Here is a tiny trained network, its code and every weight. The questions are about switching its units off for an input and a class, where a switched-off unit gives its printed mean instead of its output.

import numpy as np


def w(rows, s, z=0):
    codes = np.array(rows[::2]) - 128.0
    scale = np.full(codes.shape[1], s)
    scale[-1] = z or s
    return codes * scale


def f(y):
    return np.maximum(y, 0)


def log_softmax(a):
    a = a - a.max(-1, keepdims=True)
    return a - np.log(np.exp(a).sum(-1, keepdims=True))


def net(x, mask):
    res = np.array(x, float).reshape(1, 3) / 4 @ E
    y = f(res @ A[0][:, :-1].T + A[0][:, -1])
    res = res + np.where(mask, y, B[0][:, -1]) @ B[0][:, :-1]
    return log_softmax(res[-1] @ U[:, :-1].T + U[:, -1])


A, B = {}, {}
E = w([
[127,117,178,93,148,3],'x0',
[128,158,21,176,156,95],'x1',
[86,34,129,162,115,96],'x2',
],0.018)
A[0] = w([
[178,171,163,120,166,7,175],'neuron 1',
[148,102,49,119,173,91,152],'neuron 2',
[145,145,189,60,75,183,170],'neuron 3',
[64,146,89,159,165,85,208],'neuron 4',
[75,132,133,143,141,113,135],'neuron 5',
[144,157,140,112,204,59,31],'neuron 6',
[115,100,132,181,49,208,73],'neuron 7',
[125,141,151,90,79,183,113],'neuron 8',
[67,38,85,167,120,133,164],'neuron 9',
[131,66,171,110,149,71,91],'neuron 10',
[91,19,99,221,128,133,191],'neuron 11',
[133,164,146,108,210,48,84],'neuron 12',
[196,205,34,186,145,190,160],'neuron 13',
[95,95,111,197,64,118,31],'neuron 14',
[157,142,149,139,211,89,55],'neuron 15',
[134,140,86,188,166,84,138],'neuron 16',
[79,72,139,147,127,112,119],'neuron 17',
[53,34,101,213,108,128,32],'neuron 18',
[93,59,179,138,98,129,92],'neuron 19',
[92,152,67,206,161,61,1],'neuron 20',
[110,48,101,119,69,109,126],'neuron 21',
[91,85,192,75,89,83,107],'neuron 22',
],0.011,0.012)
B[0] = w([
[104,187,117,79,82,69,214],'neuron 1',
[152,94,154,129,199,193,178],'neuron 2',
[204,91,174,68,193,184,201],'neuron 3',
[129,63,151,199,164,165,191],'neuron 4',
[137,105,120,121,100,145,143],'neuron 5',
[201,37,190,155,215,226,156],'neuron 6',
[173,186,212,38,153,109,183],'neuron 7',
[151,115,157,152,157,117,165],'neuron 8',
[146,165,156,75,113,107,200],'neuron 9',
[96,175,100,175,93,82,173],'neuron 10',
[145,181,116,62,112,110,221],'neuron 11',
[181,105,204,91,165,193,173],'neuron 12',
[88,102,80,228,105,116,252],'neuron 13',
[150,73,141,164,198,179,147],'neuron 14',
[150,76,147,149,184,208,144],'neuron 15',
[167,98,155,123,138,155,177],'neuron 16',
[85,151,107,138,97,121,164],'neuron 17',
[201,67,205,128,220,221,177],'neuron 18',
[106,145,97,161,72,102,171],'neuron 19',
[123,255,158,8,74,35,163],'neuron 20',
[108,155,103,128,116,102,169],'neuron 21',
[55,151,85,178,57,63,187],'neuron 22',
],0.01,0.022)
U = w([
[150,18,202,149,215,204,254],'0',
[133,214,190,1,112,115,56],'1',
[69,126,67,226,40,102,72],'2',
],0.012,0.0051)

Each question gives the input, the list of numbers given to net, and the class t.
The units are the neurons (one row each of A and B). Each row of codes is followed by its name. A weight is (code - 128) times the scale printed after its matrix; where a second scale follows, it is the last column's (A, B and U).
mask holds one flag per neuron, in row order. A switched-off neuron (its flag False) gives its mean, the last column of its row in B, instead of its output. The means were averaged over made-up inputs and are rounded, as every weight is.
A unit's drop is (log p(t) with every unit on - log p(t) with that unit switched off) / (log p(t) with every unit on - log p(t) with every unit switched off).
The circuit of an input: a set's keep is (log p(t) with only the set's units on - log p(t) with every unit switched off) / (log p(t) with every unit on - log p(t) with every unit switched off). Starting from the 12 units with the biggest drops (on a tie, the unit counted first), units are removed one at a time, each time the one whose removal leaves the highest keep (on an exact tie, the one counted first), for as long as the keep stays at least 0.8.
circuit, biggest first: the units of the circuit, biggest drop first
top k neurons: the k neurons with the biggest drops, biggest first
drop when u is switched off: that unit's drop, to one decimal
input [2,0,5], class 2: circuit, biggest first	neuron 3
input [2,8,2], class 1: top 3 neurons	neuron 20; neuron 11; neuron 1
input [8,-7,2], class 2: top 2 neurons	neuron 22; neuron 10
input [7,8,-1], class 0: top 3 neurons	neuron 6; neuron 4; neuron 2
input [-4,1,-7], class 2: top 2 neurons	neuron 13; neuron 18
input [-2,0,-7], class 0: top 2 neurons	neuron 22; neuron 3
input [1,8,-5], class 0: top 2 neurons	neuron 2; neuron 22
input [1,0,3], class 2: top 2 neurons	neuron 7; neuron 3
input [0,-2,4], class 1: top 4 neurons	neuron 13; neuron 11; neuron 9; neuron 4
input [8,6,7], class 1: top 2 neurons	neuron 20; neuron 1
input [-8,-4,8], class 1: top 2 neurons	neuron 11; neuron 7
input [-5,7,2], class 0: top 2 neurons	neuron 18; neuron 2
input [5,8,-6], class 0: drop when neuron 6 is switched off	0.1
input [-1,-7,-8], class 0: drop when neuron 3 is switched off	0.1
input [-1,-1,3], class 1: circuit, biggest first	neuron 13
input [6,5,-7], class 0: drop when neuron 6 is switched off	0.3
